Below is a small trained network, with its code and all its weights. Each question gives an input and a target symbol and asks what happens when units are switched off, that is, made to give their printed mean instead of their output.

import numpy as np


def w(rows, s, z=0):
    codes = np.array(rows[::2]) - 128.0
    scale = np.full(codes.shape[1], s)
    scale[-1] = z or s
    return codes * scale


def f(y):
    return np.maximum(y, 0)


def softmax(a):
    e = np.exp(a - a.max(-1, keepdims=True))
    return e / e.sum(-1, keepdims=True)


def log_softmax(a):
    a = a - a.max(-1, keepdims=True)
    return a - np.log(np.exp(a).sum(-1, keepdims=True))


def net(x, mask):
    ids = ['αβγδεζηθλμξστφψω'.index(c) for c in x.split()]
    T = len(ids)
    res = E[ids] + P[:T]
    r = res
    for j in range(3):
        rows = slice(2 * j, 2 * j + 2)
        q, k, v = (r @ M[0][rows].T for M in (Q, K, V))
        z = softmax(np.where(np.tri(T) > 0, q @ k.T / 2**0.5, -1e9)) @ v
        o = O[0][rows]
        res = res + np.where(mask[j], z, o[:, -1]) @ o[:, :-1]
    y = f(res @ A[0][:, :-1].T + A[0][:, -1])
    res = res + np.where(mask[3:19], y, B[0][:, -1]) @ B[0][:, :-1]
    return log_softmax(res[-1] @ U[:, :-1].T + U[:, -1])


Q, K, V, O, A, B = {}, {}, {}, {}, {}, {}
E = w([
[120,147,82],'α',
[131,153,69],'β',
[173,83,154],'γ',
[167,189,102],'δ',
[94,157,182],'ε',
[128,164,198],'ζ',
[138,163,164],'η',
[126,152,44],'θ',
[102,64,29],'λ',
[219,95,176],'μ',
[121,171,135],'ξ',
[84,137,135],'σ',
[153,2,71],'τ',
[108,185,71],'φ',
[85,20,122],'ψ',
[45,69,138],'ω',
],0.022)
P = w([
[135,208,86],'0',
[150,46,246],'1',
[135,211,81],'2',
[149,44,250],'3',
[140,218,79],'4',
[152,46,251],'5',
[136,206,78],'6',
[151,48,254],'7',
[140,226,78],'8',
],0.006)
Q[0] = w([
[53,176,3],'h0',
[142,39,236],'h0',
[180,67,180],'h1',
[79,115,167],'h1',
[126,120,137],'h2',
[173,91,161],'h2',
],0.017)
K[0] = w([
[6,77,93],'h0',
[191,229,246],'h0',
[184,169,222],'h1',
[108,208,106],'h1',
[139,93,133],'h2',
[101,36,144],'h2',
],0.013)
V[0] = w([
[12,101,127],'h0',
[90,209,190],'h0',
[75,177,198],'h1',
[255,203,148],'h1',
[32,80,47],'h2',
[199,26,115],'h2',
],0.0045)
O[0] = w([
[106,112,4,18],'h0',
[37,146,167,151],'h0',
[230,123,126,169],'h1',
[174,248,65,253],'h1',
[97,47,20,43],'h2',
[244,77,56,186],'h2',
],0.0038,0.0024)
A[0] = w([
[104,138,169,82],'n0',
[116,200,80,97],'n1',
[141,89,127,201],'n2',
[119,97,186,34],'n3',
[155,134,154,44],'n4',
[106,149,84,31],'n5',
[176,189,139,120],'n6',
[163,136,145,2],'n7',
[147,121,34,48],'n8',
[121,199,121,186],'n9',
[3,165,81,84],'n10',
[77,158,66,163],'n11',
[134,129,121,89],'n12',
[126,181,89,66],'n13',
[154,70,125,47],'n14',
[89,166,82,76],'n15',
],0.016,0.0063)
B[0] = w([
[159,95,181,168],'n0',
[180,112,114,192],'n1',
[130,49,132,188],'n2',
[127,159,5,163],'n3',
[114,181,98,164],'n4',
[128,48,113,142],'n5',
[126,71,166,254],'n6',
[145,215,153,147],'n7',
[194,138,101,177],'n8',
[74,180,78,240],'n9',
[65,105,9,171],'n10',
[110,186,221,184],'n11',
[123,124,124,128],'n12',
[198,151,126,164],'n13',
[80,204,164,170],'n14',
[92,66,172,159],'n15',
],0.024,0.0095)
U = w([
[162,114,254,12],'α',
[79,107,146,24],'β',
[124,147,94,23],'γ',
[171,148,89,88],'δ',
[93,149,132,53],'ε',
[128,157,148,254],'ζ',
[91,147,150,109],'η',
[153,149,108,161],'θ',
[200,96,113,98],'λ',
[195,199,153,124],'μ',
[58,159,242,135],'ξ',
[129,142,114,144],'σ',
[152,61,180,214],'τ',
[105,172,133,144],'φ',
[97,75,173,227],'ψ',
[134,87,115,157],'ω',
],0.014,0.0084)

Each question gives the input, a string of symbols that net reads in full, and the target symbol t.
The units are the heads (2 rows each of Q, K, V and O) and the neurons (one row each of A and B). Each row of codes is followed by its name. A weight is (code - 128) times the scale printed after its matrix; where a second scale follows, it is the last column's (O, A, B and U).
mask holds one flag per unit, heads first, then neurons. A switched-off unit (its flag False) gives its mean, the last column of its rows in O or B, instead of its output. The means were averaged over made-up inputs and are rounded, as every weight is.
A unit's drop is (log p(t) with every unit on - log p(t) with that unit switched off) / (log p(t) with every unit on - log p(t) with every unit switched off).
The circuit of an input: a set's keep is (log p(t) with only the set's units on - log p(t) with every unit switched off) / (log p(t) with every unit on - log p(t) with every unit switched off). Starting from the 12 units with the biggest drops (on a tie, the unit counted first), units are removed one at a time, each time the one whose removal leaves the highest keep (on an exact tie, the one counted first), for as long as the keep stays at least 0.8.
circuit, biggest first: the units of the circuit, biggest drop first
unit that matters most: the unit with the biggest drop
top k neurons: the k neurons with the biggest drops, biggest first
drop when u is switched off: that unit's drop, to one decimal
input ζ δ μ, target α: top 2 neurons -> n6, n10
input μ τ τ δ, target τ: unit that matters most -> h2
input ζ ζ ζ μ, target μ: circuit, biggest first -> n7, h2
input δ μ μ θ, target μ: top 3 neurons -> n11, n6, n8
input φ ψ μ γ μ, target α: circuit, biggest first -> n9, n10
input ε τ τ ζ, target τ: top 3 neurons -> n9, n10, n14
input ζ δ γ ξ, target ξ: circuit, biggest first -> n1, n3
input ξ τ μ ψ γ, target τ: top 3 neurons -> n9, n11, n2
input μ φ δ γ ω ω, target ω: top 4 neurons -> n3, n11, n6, n9
input τ α ζ γ ω ζ ζ μ, target μ: top 4 neurons -> n7, n3, n14, n4
input μ θ φ δ ζ, target ξ: drop when n10 is switched off -> 0.4
input ζ ζ φ, target γ: drop when n13 is switched off -> 0.3
input γ ζ α γ γ, target τ: drop when n13 is switched off -> 0.0
input δ ζ δ, target μ: drop when n13 is switched off -> 1.9
input ζ α δ, target μ: unit that matters most -> n13
